Gubuz: [  2   1 -19  -8   6   3  14   5  10  15   0  -3  10   5  -6   3 -12   7
 -12  -9   3   1   5  11   0  -1  14  -2  -7  -3 -11  -4  -1   7   0]
bimuk: [  2   1 -19  -8   6   3  14   5  -4  15   0  -3  10   2  -6   3 -12   7
 -12  -9  -3  27  35   7   7 -30 -31  18 -15  26 -32 -11  -6 -45 -37]
Lagi: [ 49 -39   9 -14 -41  40  -5 -26 -19  19 -21  -9 -22 -14   3  39  33 -10
 -31  32  -2  39  43  18   9 -33 -23  12 -29  41 -21 -17   6 -35 -42]
Buli: [ 20 -14  -9  -1 -18  24  25  -1 -55   5 -17 -12  -7 -35  19  30  33 -17
 -40  32   5  24  24  21 -46 -55 -28  -1 -29  29 -13 -27  -3 -44 -23]
tunub: [-29  24  -1   3  16  34 -13   0  -5  -8 -34  13  -3  18  23 -11  -7  19
 -23  15   3   0  -4  -8  -5  24 -24 -29 -16  15 -19 -22 -21 -39 -14]
pafo: [  2   1 -19  -8   6   3  14   5  -4  15   0  -3  10   2  -6   3 -12   7
 -12  -9   3   1   5  11   0  -1  14  -2  -7  -3 -11  -4  -1   7   0]
Bibip: [ 19 -23  13   3   0  -4   4  -3  12   1   0  -5  -7  -9  -1 -11   6   8
  -1 -46 -40  24  21  29  32   5 -28 -55  24 -29  -5  -2 -10   1  -3]
vok: [-25  21  -4   4   7  32 -28  -1  -8   5 -18  16 -14  13  50 -13   1  17
  -4  31  -4   6   8  -8 -13  12 -26 -18 -16  19 -26 -11 -27 -45   1]
start: [-40  32   5  24  24  21 -46 -55 -28  -1 -29  29]
Buli, 18
asked: [  2   1 -19  -8   6   3  14   5  -4  15   0  -3  10   2  -6   3 -12   7
 -12  -9   3   1   5  11   0  -1  14  -2  -7  -3 -11  -4  -1   7   0]
pafo
start: [ 19 -23  15   3   0  -4]
tunub, 17
start: [-34  13  -3  18  23 -11]
tunub, 10

favok: [ 5 15 22 27 25  8]
Valo: [16 22 43 35 12 12]
Pef: [  6 -32  35  43  13   7]
Tovob: [ -4 -22 -27 -21  -5   3]
vusab: [  4  -3   1   3 -12 -16]
start: [15 22]
favok, 1
start: [43 35]
Valo, 2
start: [  6 -32]
Pef, 0
start: [ -4 -22 -27 -21]
Tovob, 0
start: [-22 -27]
Tovob, 1

git: [-24 -12  14  40  10]
tusam: [-36 -58 -22  40  10]
sen: [ 13 -36  30 -45  20]
venu: [ 13  30 -36 -56  28]
sige: [ 2  0  1  0 -1]
Figon: [-31  41 -22  45  -5]
sop: [-36 -37 -30 -16  53]
start: [-36 -56]
venu, 2
start: [ 13  30 -36]
venu, 0
start: [1 0]
sige, 2

dorar: [ 17 -26 -34 -38 -16  42 -29   0  13 -23 -32  25  45 -28  46 -21 -20 -27
 -24  41 -18  35 -32 -37  48 -13 -56  35 -22 -15  24 -23 -11  24 -26]
mebe: [-29 -22 -34  41 -25 -44 -24 -47  31 -27  -4 -38 -24 -18 -29 -23 -19 -28
 -26 -19 -24  -1  49  49 -37  10  13 -43 -20 -25  17 -22 -42 -37  -3]
Vove: [-23  44  40 -14  26  -8 -20  -1 -16  43 -19 -27 -16 -19 -16 -17 -20 -16
  -5  -7 -17 -13 -16 -17 -22  17  10   5 -15 -21 -17 -21 -18 -43 -21]
start: [-43 -21]
Vove, 33
start: [-17 -22  17  10   5 -15]
Vove, 23
start: [10 13]
mebe, 25

zagur: [-20  -7 -20  21   2  19 -37  -4]
ranun: [-40  -3 -15  23  28  25 -13 -36]
Kif: [-42  -2 -19  12 -51 -21  -4 -37]
start: [ -4 -37]
Kif, 6
start: [ -3 -15  23  28  25 -13 -36]
ranun, 1
start: [ 12 -51]
Kif, 3
start: [ -3 -15  23  28  25 -13]
ranun, 1
start: [-20  -7 -20]
zagur, 0

reko: [ -1   1 -11 -29   7 -38 -25  14  11   4   5  11 -13   1   3   8  -1   6
   9  14 -16   1  -1  -9  -2 -10  -9 -14]
fepur: [ 28  -9  10  -7  -4  24 -11   7  17  15 -11  -1  11 -16   5  -3  -4  16
  17   3  -8  -5 -17   3  -6 -13 -21  -5]
Tuz: [  1   5   1   6  -1 -11  -7  -1  -2 -32  10 -19 -15  10 -19  11   0   8
 -13  16  -3   1  16  -7   1  21  -5   5]
suvem: [ 14  -3   0  47   9  -8  -5  12  17   4   6  -5  19  11 -17  17   9  -1
 -20  -5 -10  23  22 -17  -5  -9  19   0]
Nas: [-14  -3 -22 -32   5  12  -7  -7  18 -38  -8 -12 -33  15  13  17   3   0
   6  21  -7 -20 -14  -3   9   5 -14  10]
Zuri: [-20 -18   9   9   1   0  23  -5   3   4 -37   9   0  -4   3 -10  18   0
  -7 -14 -16  -1   2 -11  40 -14   7 -26]
seta: [ 12   4  -4 -30  -2  31 -14  -6   6  -1 -10 -17 -19 -15   2  -2   4  18
   1  28  -7 -21   2   5  18  -3 -44   9]
genob: [ 22   3  14  27  -1  28   0  -3  14 -19  -8 -32   2  18 -33  11   8   0
  -6   4 -19   0  29 -13  15 -10 -22  12]
lof: [ -5  23 -23  -1  29 -17  -8  10  34  14 -13   5 -11   7  11  26  10 -23
  -5   4 -16  -2  19  -1  12 -32  -3   9]
rizo: [  3  11   7  34   9 -21  21  -7   5 -34 -24  -7   7  11  -9   9   1 -36
   6 -14  -2  19  13  -8  -6  -3  28  -2]
moba: [  9  -3 -22   3   8 -16  13  -7  -2 -15 -38 -11   6 -35  10 -18  -3  13
  10  13   5 -17  -2  30  21  17 -20 -12]
buna: [ 17   3  -8  -5 -17   3  -6 -12 -21  -5  10 -36   5  20  -5  15   2  11
  -4   1 -14  -5   3 -13  -1 -15 -26  11]
asked: [  9  -3 -22   3   8 -16  13  -7  -2 -15 -38 -11   6 -35  10 -18  -3  13
  10  13   5 -17  -2  30  21  17 -20 -12]
moba
start: [ 17   3  -8  -5 -17   3  -6 -13 -21  -5]
fepur, 18
start: [  7  11  -9   9   1 -36]
rizo, 12
start: [-19   0]
genob, 20
start: [ -5 -17   3  -6 -12 -21  -5  10 -36   5  20  -5]
buna, 3

garin: [-26  15   4  16  10  -7  -4 -27  -7 -14   5 -10  12  -4 -19   3   0 -11
  23   1  -3  23  18  -7  -7]
geze: [-21  44   4  16  10  -7  -4 -27  -7 -16   5 -24  15  -4 -19   3   0 -11
  23   1  -3  29  18  -7  -7]
zipem: [-28  26  -4  16  10  -7  -4 -27  -7   2   5 -10  12  -4 -19   3   0 -11
  23   1  -3  23  19  -9  -7]
fopu: [-21  -2   4  38 -17  -7  -8  16  -7   5  -2 -10  12  -4  18   6   0  -3
  23 -16  19  23   7  -3 -25]
zolop: [ -5  12   4  16  10  -7  -4 -16  -1   2  10 -10   4  -4   4   3  12 -11
  23   1  -3  23  13  -7  -7]
guras: [-31  26  -9  16  10  -7  -4 -27  -7   2   5 -10  12  -4 -19   3   0 -11
  22   1  -3  23  19 -12  -7]
lebo: [-21  -6   4  16 -25  -2  -4  -3  36   2   5 -10 -12  -4 -41   3   0  16
  50  11  18   7  18  -7  30]
tego: [-51  26 -21  16  10  -7  -4 -28  -7   8   5 -10  12  -3 -19   3   0 -11
  14   1  -3  23  35 -18  -7]
start: [-24  15]
geze, 11
asked: [-31  26  -9  16  10  -7  -4 -27  -7   2   5 -10  12  -4 -19   3   0 -11
  22   1  -3  23  19 -12  -7]
guras
start: [  3   0 -11  23   1  -3  29  18]
geze, 15

vuza: [  4   3  16 -27   3  -4]
pekez: [ 13  -9  -8  -2 -54  -7]
rega: [ -5  -1   0 -12  -2  -1]
mared: [-4  0  7 21 11  7]
niz: [  2   4   3  16 -28   3]
vikib: [-4 10  7 20  2  8]
start: [  4   3  16 -28   3]
niz, 1
start: [-1  0]
rega, 1
start: [ 16 -28   3]
niz, 3
asked: [  4   3  16 -27   3  -4]
vuza
start: [11  7]
mared, 4

febun: [-4 -6  2 -2 -5 -7  0  1 -6  3  3 -1  0  2  3 -5  3 -7  2]
nup: [ -9 -16   8  -5 -15 -19   3  -1 -17  12  13  -1   5   9  11 -12  14 -18
   5]
rifo: [ 10 -17   3 -15 -10  -6   8   8   7  -9 -16 -21   7   5   0 -20  -2  -2
  11]
ror: [ 36 -52  35 -42 -48 -39  30   3  -5  43   7 -21  51  55  50 -50  38 -25
  39]
Rok: [-13  13 -14  10  12  10   6 -12   1   3   8   2 -18 -20 -20  13 -16   6
 -15]
Daro: [ -8 -12   6  -3 -10 -13   3   1 -12   6   8  -2   2   5   6  -9   9 -13
   4]
Tiz: [ 23  22 -17   3  27  37  -1   4  42 -38 -39 -17  -9 -20 -28  12 -32  39
  -7]
start: [1 3]
Rok, 8
start: [  2   5   6  -9   9 -13]
Daro, 12
start: [  3   1 -12   6   8]
Daro, 6

tisul: [ 27 -23  23   1  -4  12  40]
poz: [-19  17  21   5 -53  20  -4]
Liku: [ 10   5 -11  19   5 -40 -15]
saset: [  3  11 -10  21  -4 -40 -22]
punu: [ 10   4 -13  18   9 -40 -15]
gekiv: [ 24 -27  -8 -14  49   4  25]
Mazef: [  0  11  -6  17  -9 -30 -18]
Rul: [  3  12 -11  21  -5 -41 -23]
sebep: [ 35 -34  25  -6   9  20  53]
Luv: [ 27 -20  21   6  -7   3  34]
vavod: [ 18 -26   1 -18  36  20  30]
liso: [ 21 -27  -3 -17  43  14  29]
start: [ 19   5 -40]
Liku, 3
start: [-6 17]
Mazef, 2

gazo: [-26 -14  -6 -10  25  11   8  -6  -6  -3 -31  -6  33 -12  -6  -4  -4   8
  17]
rapat: [ -2 -11  -2  10 -16  -2  13  -3   6  -2  -9  -3  49  12   2   6  13  -1
  21]
zosu: [  6 -24  11 -10   1 -26   0  16  13  14 -44  12  25 -10  14   5   7 -16
   1]
Tir: [ 51  -2  -5   1 -11  -1 -27  -6 -13  -5  21  -5 -23   2 -10 -11 -20  -2
 -47]
suse: [ 15   9  17 -11 -10 -30  11  24  26  20  36  18 -36 -13  25  14  23 -18
  20]
vevot: [ -3 -30   2  11  13   4  -8   4   8   5 -25   3 -17  12   6  -2  -1   4
  -9]
bapo: [ -6  10 -26 -15  -4 -34   6 -22 -24 -16  11 -18  31  -6 -23 -12 -16  19
   6]
bas: [ -4 -26  10  -6 -15 -34   3  12  14   9 -53  10  21  -7  13   8  12 -20
   4]
kemi: [  8  24 -17  20 -17  23 -13 -22 -27 -20  -2 -18  39  23 -24 -14 -23  10
 -26]
start: [ 10 -16  -2  13  -3   6]
rapat, 3
start: [ -4 -26  10  -6 -15 -34]
bas, 0
start: [-18  31  -6 -23 -12]
bapo, 11
start: [49 12]
rapat, 12

ziz: [-38  29  16   2]
bivem: [ -9  -2 -46  17]
zagud: [ 20 -24 -38  28]
vited: [ 19 -16  19   5]
start: [ -2 -46  17]
bivem, 1
start: [-38  28]
zagud, 2
start: [ 19 -16]
vited, 0
start: [19  5]
vited, 2
start: [ -9  -2 -46]
bivem, 0

pobim: [ 17  -5  -7 -27  -2  44]
meso: [ -7 -26  -2   7   9 -13]
Dodek: [ -6  -7   6  25  21 -28]
start: [ 17  -5  -7 -27  -2]
pobim, 0
start: [ -7 -27  -2]
pobim, 2
start: [-5 -7]
pobim, 1

Satu: [ -7 -21 -10 -18 -18  17  55 -12   1  -3  -1 -45]
getub: [ 25  15 -19 -46  23 -25  -1  23  21 -12 -16 -28]
beg: [-44 -23  12 -13 -16  37  27 -20  -6   2   0 -32]
molet: [-21  -7  -5 -19 -16  24  41 -12  11  -8   6 -35]
gizaf: [-22 -27  -7 -18 -18  23  49 -13   4  -5   2 -40]
Zibi: [ 16  -6   4  54 -26   8  24 -20 -28  14  14  23]
Vuton: [ -7 -21 -18 -18  55 -10  17  -7  -1  -3  -5 -47]
start: [-18  23  49 -13   4  -5   2]
gizaf, 4
start: [-21 -10]
Satu, 1
start: [ -7 -21 -10 -18 -18  17  55]
Satu, 0
start: [ 37  27 -20  -6   2]
beg, 5

pafaz: [-40  16 -15 -40  16  17 -13  30   8 -33   0 -12 -11 -40  15 -15  16   8
  29 -32   7 -18   7  14  -2 -30  41  32 -31  44 -22 -14]
sima: [ -1  30 -35  23 -31  18 -31 -10 -15 -11  44  37 -21  46 -40 -41 -32 -26
  54  47  38   4  -6  16 -34 -25 -18   3 -41  57  40 -51]
lat: [ -9  22 -15  27  -4  33 -17  22  -6  14 -15  41 -49   0  -4 -35   2   7
 -13  33 -54 -59 -18 -20  -7 -16  45  55 -40  21  48 -40]
Vupil: [-31 -32  26 -40  16  17 -13  30   8 -33   0 -12 -11 -40  15 -15  16   8
  29 -32   7 -18   7  14  -2 -30  41  32 -31  44 -22 -14]
asked: [-31 -32  26 -40  16  17 -13  30   8 -33   0 -12 -11 -40  15 -15  16   8
  29 -32   7 -18   7  14  -2 -30  41  32 -31  44 -22 -14]
Vupil

zenus: [-13 -10 -27   7 -20  -5 -31]
fop: [  8 -23  11  36  56   2   8]
pibav: [-20  16  42   1  -9  -3 -18]
start: [  8 -23  11  36  56]
fop, 0
start: [-10 -27   7 -20]
zenus, 1

mesok: [ -6  23  -9  16 -13 -10  -6   4  -7   2 -10  -6   1  -8   9 -36 -13   6
 -19  19 -16   2  24   5  14  -6   7  -5  -5  12 -38 -10   8  28  -2 -15]
Tikit: [  2 -14  -6  23  -9  13 -13 -10  -6   4   1  10  10   3   8  19 -29   7
   1   6 -11  -5   1  -7 -17  22  -3  -8  -7  16 -30 -20 -41   0   9   8]
Viko: [  2 -14  -6  23  -9  13 -13 -10  19   4   1  10  10   3   8  19 -29   7
   1   6 -11  -5   1  -7 -17  22  -3  -8  -7  16 -30 -20 -41   0   9   8]
start: [ -6  23  -9  13 -13 -10  -6   4]
Tikit, 2
asked: [  2 -14  -6  23  -9  13 -13 -10  19   4   1  10  10   3   8  19 -29   7
   1   6 -11  -5   1  -7 -17  22  -3  -8  -7  16 -30 -20 -41   0   9   8]
Viko
start: [ -9  13 -13 -10  19   4   1  10  10   3   8  19]
Viko, 4

